[-11   5  -1   4   4   0  -5   1   4  -6  10   8 -27 -14  20  53   9   0
  -4  -4   7   5   1 -19]	lq sl
[-10   8  -1  -2   1  43  -1  22   4  -6 -10  11   7 -35  29   7 -16   1
   8   4   0 -12  -7 -12]	rj nr
[  5   0  -6   7   1  -4   3   0  -1  12   0   9   1   4  -6   6 -14  -2
   2   9  -5 -10   6 -10]	lq sl
[ -3   3  -7  10  -7   5   4   0   1  15 -17   0   5  -6   4  44 -13  -2
   7   2  -2  -6  -2  -4]	pf qj
[ -2   3  -2  -1   6   3   8  32  -3   8   2  12 -12 -32  26  -2  -8   1
   4   0  12   4  -4  11]	gz md
[ -6   5   5   3   2  -3  -3   0   1   4  -5   4   0   0  16  21  -3  -3
  -2  -2  -1  -1   0 -18]	lq sl
[ -2 -14   8   6  -8  -2  -3   4  -1   2  -5  -2  -5   3  18  18  -2   3
   3   0  -4 -11   0 -13]	lq nc
[ -1  -9 -13 -10  -3  11  -6   0  -5 -15  -2   4  17 -22  24  30 -14   1
   0   4  -3   4  -6   0]	pf zz
[ -4 -18   4   9  -6 -17   3  11  -2  13  -1   7 -17   1  13  35   3   2
   5   1  -3 -14  -5 -18]	lq nc
[ -1   9   0   9   0   3  -6  10   2  14 -11   3   3   1 -18   2  -4   3
   8   4  -3 -11   4   6]	rj pz
[-16   1  -2   2   1   0   1  13   1  10  13   8 -33 -16  24  77  10   4
  -3  -8   7   5   3 -28]	lq sl
[ -5 -15   1   3   2   3   0  29   1   4  17  10 -40 -41  35  60   0   6
   4  -4   3   4 -14  -2]	gz lg
[ -2  -3   2  17   1  -2   3  16  -2   9   9  13 -24  -4  15  56  19  -1
  -2  -1   4   2  -3 -21]	lq sl
[ -5  -9  -2   7   2  -2   9  19  -6  14  14   5 -36 -25  21  62   5   6
   8  -3  11  -5  -9   3]	gz lg
[ -5   9 -16   6   8  -4 -10   7   2   0 -11  -6   2 -21   7  25 -20   3
  -1  -1   0   5  -9   7]	pf Hq
[ -8   1   2   4  -1  -3   0   3  -5   5   6   7 -10 -13  15  39   4  -8
  -2   3   5  -2  -2 -17]	lq sl
[  8  -1   6   3  -2  -9  -4   3   0  10 -11   1  18  21 -11 -39  -8  -1
  -1   6  -7  -7  16   9]	lq gq
[  1   2  -1   7   6  -2   0   1   1   4 -12  -8  17  25 -38 -41  -1  -8
   2   2   2 -10   3  10]	rj pz
[ 3  9  4 -6 -3  9 -5  9 -2 -3 -1  9 -4 -8 22 38 -4 -5 -4 -8  3  0  2 -8]	lq nc
[  0  12  -9   3  -3  -1  -5  -3   2   3 -11   3  10 -24   3   4 -47   2
   8  -5   0 -17 -11  17]	pf Hq
[  0  18   1   2   4  10  -6   7   1 -12  -1  -3   1 -11  14  23   4   0
   0  -1   3   2  -9  -4]	rj pz
[ -6  -2  -5   0  -1   5   0  12   0   1  -1   2  -5 -17   0   7   2   2
  10   0   6   3  -3  11]	gz lg
[ -9   5   6   4   1   9   4  16   6   2 -19   5  -1 -15  19  22 -18  -4
   7   1  -4 -10  -7 -13]	rj sz
[ -6   7  -8   3  -3   0  -7  18   2   4   3   7  -5 -29  22  39 -29   3
   7   0  -3 -10 -10  -6]	pf Hq
[ -7   7  -3   8   0  10   5   7   1 -10  -4  -1   3  -1  13  34  18 -13
  -1  -3   5   4   1 -16]	rj pz
[ -2  -3   1   4  -2   0  12   3  -1   4  -1   0 -22 -14   9  10  20   1
   2   2   8   6  -4   1]	gz md
[-20 -31   5  30   4 -17   4  16  -1  29   2  -6 -56 -10 -13  77   9   9
  20  -2   5 -19 -26 -16]	rj nr
[-9 -4 -8  7 -2  6  3 -6 -4  7 -6 -7 -1 -4 10 42 -7 -2  2  1  0 -9 -7 -3]	pf qj
[  7  -1 -13   5  -9   2   0  10   3   4  -8   3   0 -16   7  13 -27  -1
  10 -10  -2  -1  -7  11]	pf qj
[ -1   1  -1   9   5   0  -2   7   0   7  -7   5  -4   1  19  33  -3   5
   3   2   0  -7   7 -11]	lq gq
[ -6   1   2  12   2   6  -1  15   0   6 -22   2 -13 -12   2   9  -7   4
   8  -4  -2 -16 -14 -13]	rj pz
[  2   1   3  10   3   0   0   0   0  -1  -9   2  18  13   3 -15   0  -2
  -3   3  -5   7  11  -7]	lq sl
[ -5  -1   4   5  -1   1 -14   8   1   9  -1   6 -12  -5  15  23  -3   5
   3  -2  -6 -10   3 -15]	lq gq
[ -4  -3   4  11  -1   0   5  19  -4 -15 -20   2  -4  -3   0 -14 -15   5
  -2  -2  -1 -15  -7  -4]	rj nr
[-8  2 -6  0 -4  3 -6 -5 -1  3  3 -3  2 -3  9 55 -9 -1  1 -3 -1  2  2 -5]	pf zz
[ -9  -5  -5  -3   2   5   7  14  -5  -2  14   3 -23 -28  23  36  11   2
   0   1  10   6  -9  -3]	gz md
[  3   8  -9  10  -1   0  -9  15   7   9 -18  -8   4  -8 -10  -3 -38   0
   4   8 -11  -4  -3  17]	pf Hq
[ -9   1   3  12  -4  -1  -1  13  -1   7 -12   5 -10 -14   4   1  -9   5
   2  -3   2  -7  -8  -6]	rj pz
[ -7  -3   7   7   2  -5  -1  15   0   7   7   3 -14  -2  20  43   0   2
  -2   6   2  -2  -1 -20]	lq gq
[  2  -7  -1   2   0   4   6   5  -1   2  17   1 -22 -27  11  34  -9   8
  -1  -4   8   5 -16   5]	gz md
[  0  -6  -7   9  -7   0  -1   9   2   3 -17  -6   8 -14   4  -8 -31  -2
   8   0   1  -7  -6   7]	pf qj
[ -5  -6 -10 -16   0   2  -7   1  -2   3   4  -1  -8 -16   1  47  -9  -3
   7  -1   0   0 -10  -9]	pf zz
[ -6   1   3   3  -2   8  -8  10   3   2  -3   8 -12  -5  14  39  -6   2
   1  -3   6  -1   1 -13]	lq nc
[ -6  -4   6  13  -2   2   0  10   4   3  -7   6 -11   2   2  24   4   0
   5   1   1  -9  -4 -20]	rj sz

[ -9   1   7  -7  -1 -24   6   2   3   0   4   9  -4  -6 -12   6   5   6
   0   3   3  -9  -5  -1]	<17> [50]
[  8   0  -2   1   7 -19   3   2  -4   2   0   3   1  -3  -7  -2  -3  -3
  -1  -4   6  -9   7  -5]	<17> [49]
[  0   2  -7   0   3 -10   9   9   2  -5  -1   0   7  -2   1   4  -1  -3
  -7 -14   0   5   4   1]	<18> [41]
[  0   1  -1   0   8 -25  13   7   8   7  -4   1   2  -3 -12  24   2   2
  -5  -2   2 -10   4  -5]	<17> [50]
[  2   4  -4   1   1 -15   6   6   5   6  -8  -4  -1 -15 -10   5  -2  -1
  -6  -2  -5  -8  -4  -2]	<17> [50]
[  4  -1  -1   5   6 -27  -4   8   5  15  -3  -1  -3   6   1   6   1   1
   1   0   2  -6  -3  -5]	<17> [49]
[ -5   1   5  -8  -3 -37  27   6   4   2   4   6   0   0 -13   8  -2   6
  -7  -3  -4   0   3  -2]	<17> [50]
